Below is a small trained network, with its code and all its weights. Each question gives an input and a class and asks what happens when units are switched off, that is, made to give their printed mean instead of their output.

import numpy as np


def w(rows, s, z=0):
    codes = np.array(rows[::2]) - 128.0
    scale = np.full(codes.shape[1], s)
    scale[-1] = z or s
    return codes * scale


def norm(h):
    return h / np.sqrt((h * h).mean(-1, keepdims=True) + 1e-5)


def f(y):
    return y / 2 * (1 + np.tanh(0.7978845608 * (y + 0.044715 * y**3)))


def log_softmax(a):
    a = a - a.max(-1, keepdims=True)
    return a - np.log(np.exp(a).sum(-1, keepdims=True))


def net(x, mask):
    res = np.array(x, float).reshape(1, 4) / 4 @ E
    u = 0
    for l in range(3):
        y = f(norm(res) @ A[l][:, :-1].T + A[l][:, -1])
        res = res + np.where(mask[u : u + 6], y, B[l][:, -1]) @ B[l][:, :-1]
        u += 6
    return log_softmax(norm(res)[-1] @ U[:, :-1].T + U[:, -1])


A, B = {}, {}
E = w([
[61,32,65,162,126,134],'x0',
[250,103,105,187,134,207],'x1',
[105,163,152,221,228,50],'x2',
[85,229,40,207,1,124],'x3',
],0.0068)
A[0] = w([
[255,90,96,167,116,103,10],'0.n1',
[148,28,34,217,146,164,86],'0.n2',
[150,159,94,176,206,56,41],'0.n3',
[145,90,149,89,144,154,207],'0.n4',
[130,82,211,132,160,97,139],'0.n5',
[154,79,81,165,140,190,2],'0.n6',
],0.0086,0.0044)
B[0] = w([
[73,183,192,120,107,166,180],'0.n1',
[77,148,184,136,94,143,253],'0.n2',
[79,154,60,91,160,246,168],'0.n3',
[109,122,89,170,87,143,248],'0.n4',
[172,114,111,149,67,102,222],'0.n5',
[139,161,173,93,161,160,154],'0.n6',
],0.012,0.0036)
A[1] = w([
[67,200,106,200,63,127,235],'1.n1',
[127,127,138,241,245,95,15],'1.n2',
[3,74,166,161,60,139,180],'1.n3',
[163,4,215,67,214,158,179],'1.n4',
[156,168,121,155,154,31,5],'1.n5',
[193,98,65,3,80,156,63],'1.n6',
],0.007,0.0028)
B[1] = w([
[179,37,124,152,133,131,254],'1.n1',
[77,171,40,143,123,254,138],'1.n2',
[159,86,123,72,211,87,233],'1.n3',
[99,160,71,230,37,89,181],'1.n4',
[130,172,68,74,149,135,125],'1.n5',
[108,194,51,159,222,162,161],'1.n6',
],0.0091,0.0066)
A[2] = w([
[181,120,16,191,149,99,189],'2.n1',
[236,220,110,63,207,129,35],'2.n2',
[32,107,77,40,150,17,2],'2.n3',
[99,113,46,33,110,236,157],'2.n4',
[224,255,138,133,118,120,146],'2.n5',
[54,236,134,116,161,49,142],'2.n6',
],0.0073,0.0031)
B[2] = w([
[151,124,110,49,113,80,254],'2.n1',
[138,47,149,133,129,95,145],'2.n2',
[151,205,245,197,76,226,197],'2.n3',
[58,164,89,192,227,108,202],'2.n4',
[26,67,174,126,155,89,204],'2.n5',
[130,97,76,160,118,174,156],'2.n6',
],0.011,0.0055)
U = w([
[84,169,21,158,204,134,187],'0',
[133,154,252,208,54,166,164],'1',
[199,69,51,155,8,5,190],'2',
[65,23,201,116,158,39,195],'3',
[209,80,152,16,201,86,196],'4',
[204,183,115,73,130,118,2],'5',
[199,184,122,46,138,120,13],'6',
[212,183,116,47,134,134,33],'7',
],0.014,0.0064)

Each question gives the input, the list of numbers given to net, and the class t.
The units are the neurons (one row each of A and B). Each row of codes is followed by its name. A weight is (code - 128) times the scale printed after its matrix; where a second scale follows, it is the last column's (A, B and U).
mask holds one flag per neuron, layer by layer. A switched-off neuron (its flag False) gives its mean, the last column of its row in B, instead of its output. The means were averaged over made-up inputs and are rounded, as every weight is.
A unit's drop is (log p(t) with every unit on - log p(t) with that unit switched off) / (log p(t) with every unit on - log p(t) with every unit switched off).
The circuit of an input: a set's keep is (log p(t) with only the set's units on - log p(t) with every unit switched off) / (log p(t) with every unit on - log p(t) with every unit switched off). Starting from the 12 units with the biggest drops (on a tie, the unit counted first), units are removed one at a time, each time the one whose removal leaves the highest keep (on an exact tie, the one counted first), for as long as the keep stays at least 0.8.
circuit, biggest first: the units of the circuit, biggest drop first
unit that matters most: the unit with the biggest drop
top k neurons: the k neurons with the biggest drops, biggest first
top k neurons in layer l: the k neurons of layer l with the biggest drops, biggest first
input [-2,5,-6,-1], class 0: circuit, biggest first	2.n4
input [-7,3,-8,5], class 0: circuit, biggest first	2.n4, 1.n6
input [8,-1,2,4], class 3: circuit, biggest first	0.n2, 1.n3
input [6,4,-4,2], class 3: circuit, biggest first	0.n2, 1.n3
input [-5,-7,3,-8], class 2: top 2 neurons in layer 0	0.n5, 0.n2
input [5,4,-3,4], class 3: top 2 neurons in layer 1	1.n3, 1.n4
input [-8,7,6,0], class 3: top 2 neurons	2.n5, 2.n2
input [-4,-7,7,-4], class 0: top 2 neurons	1.n2, 0.n3
input [0,-1,3,4], class 2: top 2 neurons in layer 1	1.n1, 1.n6
input [-7,-1,-8,5], class 0: top 3 neurons	2.n4, 1.n3, 1.n6
input [1,-4,-1,-2], class 1: top 2 neurons in layer 0	0.n3, 0.n2
input [-2,1,5,-4], class 0: top 2 neurons	1.n2, 0.n3
input [-1,-4,-2,-1], class 1: top 3 neurons in layer 0	0.n3, 0.n2, 0.n1
input [8,0,-4,4], class 3: unit that matters most	0.n2
input [-5,-7,0,-8], class 2: top 2 neurons	1.n4, 0.n5
input [5,2,-3,-5], class 2: top 3 neurons	1.n4, 0.n3, 2.n5
input [1,-2,4,-4], class 0: top 3 neurons	1.n2, 0.n3, 1.n1
input [-2,-7,-6,7], class 1: top 3 neurons	2.n3, 0.n5, 0.n3
input [8,-3,-2,3], class 3: top 3 neurons in layer 1	1.n1, 1.n3, 1.n4
input [6,7,-5,7], class 1: top 2 neurons	0.n2, 0.n6
input [-7,-2,2,8], class 2: top 2 neurons in layer 0	0.n1, 0.n6
